In the rows, 128 means zero.
Facts:
bago π pludak; bazokek π drogrom; brastek π bridrem; bratol π staboflol; brebrisek π buski; bridrem π rebrul
brogris π rubegres; brusan π libre; buski π pitrudam; buskol π skestu; davek π skinus; droler π notro
dronun π lekli; floflo π nagro; flusko π nibrigal; foplo π deser; futral π flusko; futus π buskol
gefel π droler; godrar π vimubrer; gragras π platrotras; grekin π futral; grirotruk π trutra; grives π veka
grudrugum π stelol; gruzol π grudrugum; kadro π skadros; kedrak π sapim; klunek π lubrin; kubon π skidos
kure π trisapo; libre π gragras; lubrin π nefolas; mipe π foplo; nagro π brebrisek; nefolas π skiso
nibrigal π pugrir; notro π skepak; nufel π davek; piruk π kadro; pitrudam π kedrak; plagran π grekin
platrotras π zedrul; pliple π statrin; pludak π roflas; poseskel π gruzol; pugrir π gefel; raskur π bugrem
rebrul π trugotuk; ribim π skida; roflas π mipe; roske π plomik; rubegres π floflo; sapim π nuflak
skadros π mastom; skepak π riliber; skestu π pliple; skida π futus; skidos π stosa; skinus π fipir
staboflol π klunek; statrin π bratol; stelol π ribim; tarem π zeken; tredrum π bazokek; trisapo π vugrol
tronostun π piruk; trugotuk π trukim; trukim π grirotruk; trutra π dronun; vobras π kubon; vugrol π grives
zedrul π bago; zodru π brusan; bridrem κ trukim; bridrem κ stugra; bridrem κ treflo; bridrem κ feni
bridrem κ rubegres; bugrem κ vimubrer; bugrem κ gadror; bugrem κ zupla; bugrem κ kluflek; deser κ nagro
drobra κ lekli; drobra κ stosa; drobra κ feni; drobra κ stifis; droler κ migus; droler κ kubon
droler κ stosa; druzi κ grives; druzi κ zuskadran; druzi κ pugrir; druzi κ stifis; druzi κ kedrak
fibrum κ bazokek; fibrum κ gruzol; flaru κ nudubas; fluzem κ trukim; fluzem κ klokam; fotras κ dobril
gefel κ roflas; gefel κ nagro; grekin κ flusko; grekin κ trorem; grogak κ libre; kadro κ mipe
kadro κ grives; kadro κ brogris; kadro κ kure; kadro κ nufel; kepil κ brebrisek; kepil κ pugrir
klidras κ migus; kogo κ tuvar; kogo κ fibru; kogo κ fipir; kubil κ sapim; kubil κ kubon
lagre κ grudrugum; mastom κ fibru; pibron κ zedrul; pibron κ pludak; platrotras κ sapim; platrotras κ staboflol
platrotras κ tuvar; pletir κ brogris; pletir κ piruk; pliple κ brebrisek; pliple κ fligrir; pliple κ bratol
pliple κ rubegres; plomik κ diro; pupar κ tarem; pupar κ dreduk; pupar κ migus; pupar κ fada
pupar κ tokun; puplitrar κ tarem; puplitrar κ dobril; puplitrar κ rulo; puplitrar κ kubon; ranak κ nudubas
ranak κ fligrir; ranak κ treflo; ranak κ pitrudam; ranak κ zupla; raskur κ grives; raskur κ gromagek
ribim κ fodomek; ribim κ sagek; ribim κ pitrudam; ribim κ fada; roske κ tuvar; roske κ trorem
sevi κ klokam; sevi κ dagrel; skadros κ floflo; skadros κ trosim; skadros κ lekli; skadros κ skepak
skadros κ stosa; skadros κ flusko; skonosten κ vimubrer; skonosten κ grirotruk; tredrum κ feni; tredrum κ gragras
tredrum κ gadror; trisapo κ treflo; trutra κ skepak; trutra κ plagran; trutra κ gadror; vobras κ katromal
vunoste κ veka; vunoste κ godrar; zazor κ rebrul; zesku κ dronun; zesku κ dagrel; zitul κ mipe
zitul κ drogrom; zitul κ veka; zodrar κ trosim; zodrar κ diro; zodrar κ zupla; zodru κ roflas
zodru κ fogrek; bago σ 383; bazokek σ 199; brastek σ 383; bratol σ 383; brebrisek σ 199
bridrem σ 383; brogris σ 199; brusan σ 469; bugrem σ 199; buski σ 383; buskol σ 469
dagrel σ 469; davek σ 383; deser σ 383; diro σ 199; dobril σ 469; dreduk σ 383
drobra σ 383; drogrom σ 199; droler σ 383; dronun σ 199; druzi σ 199; fada σ 383
feni σ 383; fibru σ 469; fibrum σ 469; fipir σ 469; flaru σ 383; fligrir σ 383
floflo σ 469; flusko σ 199; fluzem σ 383; fodomek σ 383; fogrek σ 469; foplo σ 383
fotras σ 383; futral σ 199; futus σ 383; gadror σ 469; gefel σ 199; godrar σ 383
gragras σ 469; grekin σ 383; grirotruk σ 469; grives σ 383; grogak σ 383; gromagek σ 383
grudrugum σ 199; gruzol σ 383; kadro σ 199; katromal σ 469; kedrak σ 199; kepil σ 199
klidras σ 383; klokam σ 469; kluflek σ 469; klunek σ 199; kogo σ 199; kubil σ 383
kubon σ 469; kure σ 199; lagre σ 199; lekli σ 383; libre σ 383; lubrin σ 383
mastom σ 199; migus σ 383; mipe σ 383; nagro σ 199; nefolas σ 199; nibrigal σ 199
notro σ 469; nudubas σ 383; nufel σ 469; nuflak σ 383; pibron σ 383; piruk σ 383
pitrudam σ 199; plagran σ 469; platrotras σ 199; pletir σ 469; pliple σ 383; plomik σ 383
pludak σ 469; poseskel σ 199; pugrir σ 469; pupar σ 469; puplitrar σ 469; ranak σ 383
raskur σ 469; rebrul σ 383; ribim σ 199; riliber σ 199; roflas σ 199; roske σ 199
rubegres σ 469; rulo σ 383; sagek σ 199; sapim σ 383; sevi σ 383; skadros σ 383
skepak σ 199; skestu σ 383; skida σ 383; skidos σ 469; skinus σ 199; skiso σ 383
skonosten σ 469; staboflol σ 199; statrin σ 199; stelol σ 199; stifis σ 199; stosa σ 199
stugra σ 469; tarem σ 383; tokun σ 383; tredrum σ 469; treflo σ 199; trisapo σ 383
tronostun σ 383; trorem σ 469; trosim σ 469; trugotuk σ 383; trukim σ 383; trutra σ 383
tuvar σ 383; veka σ 469; vimubrer σ 383; vobras σ 199; vugrol σ 199; vunoste σ 383
zazor σ 383; zedrul σ 469; zeken σ 199; zesku σ 199; zitul σ 469; zodrar σ 383
zodru σ 383; zupla σ 469; zuskadran σ 199

Known rows:
[102 102 124 128 151 125 108 101 140 113  96 179 113 124 109 126 146 143
 113  93 114 148 148 112 141 166 103 158 144 161 102  87 172 157 126 143
 101 169 119  84 138 144 144 149 104 121 143 106 124 153 105]: flaru
[129  75  93 161 106 122 105  88 118 113  86 169  88 184 124 148  91 112
 136 111 112 145 124 129 139 116 139 168 132 146  90 143 160 155 139  98
 193 151  98 144 132 147 143 127  81 108 168 171 109 140 127]: klokam
[ 98 102 135 128 157 135 128 120 141 113 107 176 115 105 119 130 149 143
 110  97 107 155 138 110 153 160 112 161 150 167  97  86 170 163 136 142
 106 174 116  92 147 147 152 155 116 108 123  90 107 168 124]: fluzem
[ 97 141 147 108 136  99 128 111 137  97  81 113 153  92 145 141 134 164
  71 106 172  84 170 116  94 115  73 181 134 196 122 129 123 125  78 192
  73 176  90  69  80 117 127 168 179 173 119  97 122 144  55]: droler
[192 114 110 123  55 123 117 122 139  88 116  95 131 150 132 187  66 125
  98 116 200  70 148 153 100 125 115 148 140 127 132 190 107  80 140  76
 148 196 134 155 129 183  64 148 132 180 146 136 139 163 114]: tuvar
[114 151 168 135 112 107 177 119 201 120 166 119 145 124 138 154  99 163
  72 143 132 109 161 127 158  72  90 170 155 237 120 155  83 109  96 116
  99 217 112 104  84 153  87 136 184 150  84 112  94 199  90]: platrotras
[136 114 121 126  98 128 126 124 144 101 100 127 107 128 128 135 130 133
 117 117 146 122 145 117 154 140 135 158 141 160 100 124 139 133 151 119
 137 195 126 144 153 155 112 133 130 112 126 109 118 131 123]: trugotuk
[118 117 113 181 118 116 155 103 120  96 119 114 112 122 147 155 137 118
 120 120 121  97 145 117  95  68 169 128 132 189  83 132 120 133 136 133
 166 200 100 142 106 109 126 147 166  97 147 138  67 160  60]: riliber
[153 118 110 207 103  96 163  85 102 109 145 122  95 124 137 193  55 121
 113  92 160 101 139 163  43 114 121 111 135 126 117 139 131 103  80 106
 169 186  81 102  93 129 120 165 135 157 211 180  88 204  34]: skepak
[122 114 127 112 121 139 131 128 144 107 107 139 123 108 125 132 152 130
 105 122 131 125 155 113 152 126 137 166 147 176  97 122 138 142 155 125
 124 190 129 133 149 156 118 139 135 114 101  89 114 146 131]: zazor
[139  85 118 165  93 122 124 107 127 113 111 159  91 168 136 159  65 115
 122 103 115 147 126 136 127 110 120 166 134 154 110 156 148 148 130  90
 185 150 103 123 119 153 143 144  92 140 160 161 110 167 112]: grirotruk
[147  99  96 138 150 152  65  77  72 131 124 193 118 128  63 134 145 130
 129  84 118 119 139 103 116 138 113 132 126  65  95 107 173 107 140 157
 155 137 123 103 176 124 106 120  69 127 130 145 144 142 129]: bratol
[180 127 123  91  64 167 135 138 110  93  75  52  99  79 154  90  96  91
 145  92 141  99 149 137 138 190 167 155 122  79 154  91 155 153 130 145
 235  93 151 192 143 114  90 121 155 114 127 150  97  98  80]: mipe
[ 80 105 139 124 178 125 130 103 143 125  98 192 118 105 113 120 161 159
  96  88 102 156 144  99 151 171  81 167 142 176  99  71 187 169 108 165
  69 169 106  45 124 133 165 167 111 128 126  90 119 170  98]: ranak
[121 111 138 147  95  75 125  80 161 115 125 164 104 147 132 136  88 139
 115 142 133 172 133 127 165  93 122 177 119 219 103 177 102 146 136 129
 164 183  64 148 137 170 118  98 111 100 109 147  93 122 132]: brusan
[159 114 121 127 128 162  76 126  83 132 141 167 134 130  79 154 166 134
 109 101 117  98 143  84 149  86 126 151 125 104  86 141 127  79 173 157
 158 177 138 134 173 127  86 125 109 135  90 109 137 156 156]: lubrin
[149 120 118 101  88 132 159  45 130  99 174 131 108  94 119  85  63  89
 135 102 107 105 144 142 125 152 127 118 115 136 142  88 136 156 101 107
 191 111 119 135 112 119  79  94 144 129 101 187  81 154  53]: kedrak
[120 159 167 106 158 141 193 126 137 141 170 143 118  56 127  69 117 141
  92 116  72 141 152 107 149 129 113 155 143 165 139  66 157 165  69 166
 142 101  99  88 107  96  99 117 159 116  64 130  56 159  65]: druzi
[118 122 132 118 129 133 133 150 143 110 107 145 122 104 132 128 156 140
 102 123 127 124 149 102 157 120 138 164 142 185  98 121 135 146 163 135
 116 190 130 120 151 157 126 151 141 106  84  75 105 157 128]: pibron
[ 92 121 141  81 142 121 109 114 166 113  75 128 164 174 138 118 123 161
  61 137 108  86 164 101 160  60  76 234 139 239 126 166 125 141  95 164
  96 137 108  73  70 108 121 130 161 174  73 123 127 118  98]: puplitrar
[183 166 139 150  91 113 179 133 137 144 114  81  82 115 133  90  97 146
 135 143 125 107 158 136 147 144 178 153 146  91 121 105 153  96  64 135
 231 137  92 181 142  99  58  82 117  77 152 190  60  64 107]: brogris

Rows:
No name comes twice in this set of rows, the named rows included.
[149 122 174  94  84 149 146 156 199 126 149 142 140 119 131 130  69 157
  74 106 152 145 162 137 191 176  53 185 160 163 155 131 130 122 112  83
  97 177 159  92 125 183  88 160 132 184  88  92 137 213 131] : grekin
[124 115 137 124  95 152 155 106 201 130 136 137 112 167 107 104 113 134
 117 140  91 119 141 128 214 143 131 160 155 170 118 108 142 133 118  45
 155 185 170 138 113 149  83 103 126 109 111 157 100 162 135] : futral
[175 114 107 112  78 133 130 105 101 108 114 107 102 127 144 116  69  94
 135 121 118 122 136 128 123 101 155 168 116 140 125 156 131 155 138 136
 236  99  99 183 141 122  96  92 126 115 108 173  90  90 105] : veka
[112 119 148 126 147 131 142 134 144 123 130 177 122  92 124 152 111 148
  89  87 130 153 151 123 121 158  72 161 151 159 119  96 158 154 109 137
  79 173 111  62 129 160 133 180 120 157 127  86 118 204  94] : zodrar
[130 118  98  90 105 112  88  76 148  88  63  97 148 165 120 134 128 150
  92 135 191  55 160 130 128 128 108 169 126 153 124 145 125 106 114 135
 110 171 126 121 112 134  82 119 136 166 137 150 149  99 101] : rulo
[114 132 147 129 159 138 169 103 140 134 148 160 112  91 118  94 125 134
 105 116  67 138 151 112 146 135 120 142 141 161 118  72 162 158  80 143
 143 134 100  81 112  99 113 119 139 105  97 141  70 155  78] : kepil
[146 106 106 187  94 119 157 120 151 114 109 109  96 183 122 148 131 135
 131 149 123 100 144 129 162 112 194 144 152 144  80 139 139  97 141  66
 192 224 130 173 134 134  97 125 117  74 169 162  81 137 130] : nagro
[138  96  95 107  89 111  82  76 141  93  67 104 129 210 126 142  89 138
 100 138 150  72 151 134 133  86 108 196 123 166 129 183 129 109 109 115
 163 142 115 134  88 119 100 105 114 168 136 185 142  95 103] : dobril
[125  80 104 158 128 108 112  81 111 115 104 184  86 173 118 139  80 127
 128  98 107 153 129 138 125 136 113 168 128 138 103 124 176 165 113 114
 178 137  97 104 122 135 153 137  77 122 171 177 113 142 106] : stugra
[160 103  83 101 145 147 111 131 102 111 134 160 123 132  95 145 144 121
  93 135 129  91 141 114 120 106 141 146 139 128 105 141 160 122 168 119
 116 165 128 126 173 150  90 128 108 130  91 104 116 124 142] : skestu
[173 118 135 142  64 129 152  97 176 125 163 123 115 162 114 148  25 133
 108 114 139 105 146 169 146 155  88 144 157 122 152 135 135  97  79  33
 160 168 149 114  86 160  69 130 119 175 155 188 126 203  97] : flusko
[141 104 100 142 151 153 125 118 108 137 166 161 132 155  82 142 151 132
 108 135  85  81 140  98 149  65 148 140 142 134  87 146 139  97 140 105
 154 171 138 118 141 109  78 115 117 109  85 145  99 161 134] : statrin
[125 112 133 132 129 130 129 123 134 113 121 163 122  99 127 148 113 131
 102  91 143 134 147 119 124 150  94 151 143 156 113 110 147 151 126 125
 107 178 121  91 138 161 135 168 119 143 126 100 125 189  98] : plomik

Now the same nodes, written a new way:
Known rows:
[147 157 115 172  71 159 112 158 163 117  96 138 157 108]: ranak
[119 119 146 112  99 116 149  71  80  76 160 132 138 124]: bago
[124 114 139 116 134 113 130  84 115 120 121 113 134 137]: nufel
[131 140 117 139 128 149 116 101 136 109 104 147 133 131]: nudubas
[155 176 121 145 113 151 114 166 147 156 107 133 145  99]: skonosten
[129 115 136 165  63 123 134 150 148  97 123 112 163 127]: trisapo
[120 180 144 109 131 145 111 204 172 169 182 123 112 123]: pupar
[ 96  72 136 142 145  70 126  83 140 102 151 113 117 125]: skestu
[110  99 139 127 136 112 140  97 119  93 141 121 131 147]: tronostun
[136 113 126 111  93 114 144  88  74 118 131 130 129 116]: roflas
[133 138 108 114 139 142 114 114 122 153 109 146 109 127]: zeken
[117 142 127 121 155 142 121 121 137 119 141 145 114 137]: fada
[116  98 126 111 120 124 131 114 123 130 119 117 121 164]: skepak
[140 136 101 134  92 151 100  97 135 139  78 146 128 128]: treflo
[110  78 125 121 125  86 123  93 124 134 133 114 111 131]: klunek
[120 141 125 122 149 145 119 116 138 116 134 144 119 137]: lekli
[125 121 143 109 118 113 133  76 100 111 133 117 137 130]: brusan
[143 160 120 158 108 153 123 178 152 129 120 141 144 105]: plomik
[129 114 137 163  60 128 134 149 151  96 123 111 164 132]: bridrem
[124  98 125 116 112 124 134 107 113 124 112 118 127 157]: brebrisek
[129 161 133 139 131 148 126 202 157 139 161 138 125 114]: fotras

Rows:
No name comes twice in this set of rows, the named rows included.
[162 163 114 128 188 140 132 125 101 157  93 145 127  96] : fibru
[150 155 109 138 110 148 119 188 142 169 116 141 123 104] : lagre
[148 161 120 159 116 151 128 181 148 131 119 142 144 101] : sevi
[157 160 118 124 185 141 128 122 106 156 101 144 124 100] : trorem
[ 82 150 149  91 161 138 115 164 167 132 215 134  87 160] : migus
[124 114 138 120 117 121 126  81 119 113 108 109 142 148] : rubegres
[136 112 129 137  89 118 136 174 131 147 134 114 133 119] : vobras
[129 120 140 117 145 141 136 116 129 121  96 106 145 177] : pugrir
[136 121 138 154 104 120 151 167 127 108 142 118 152 112] : zodru
[124 118 141 151  85 124 141 163 144 104 141 111 154 133] : trutra

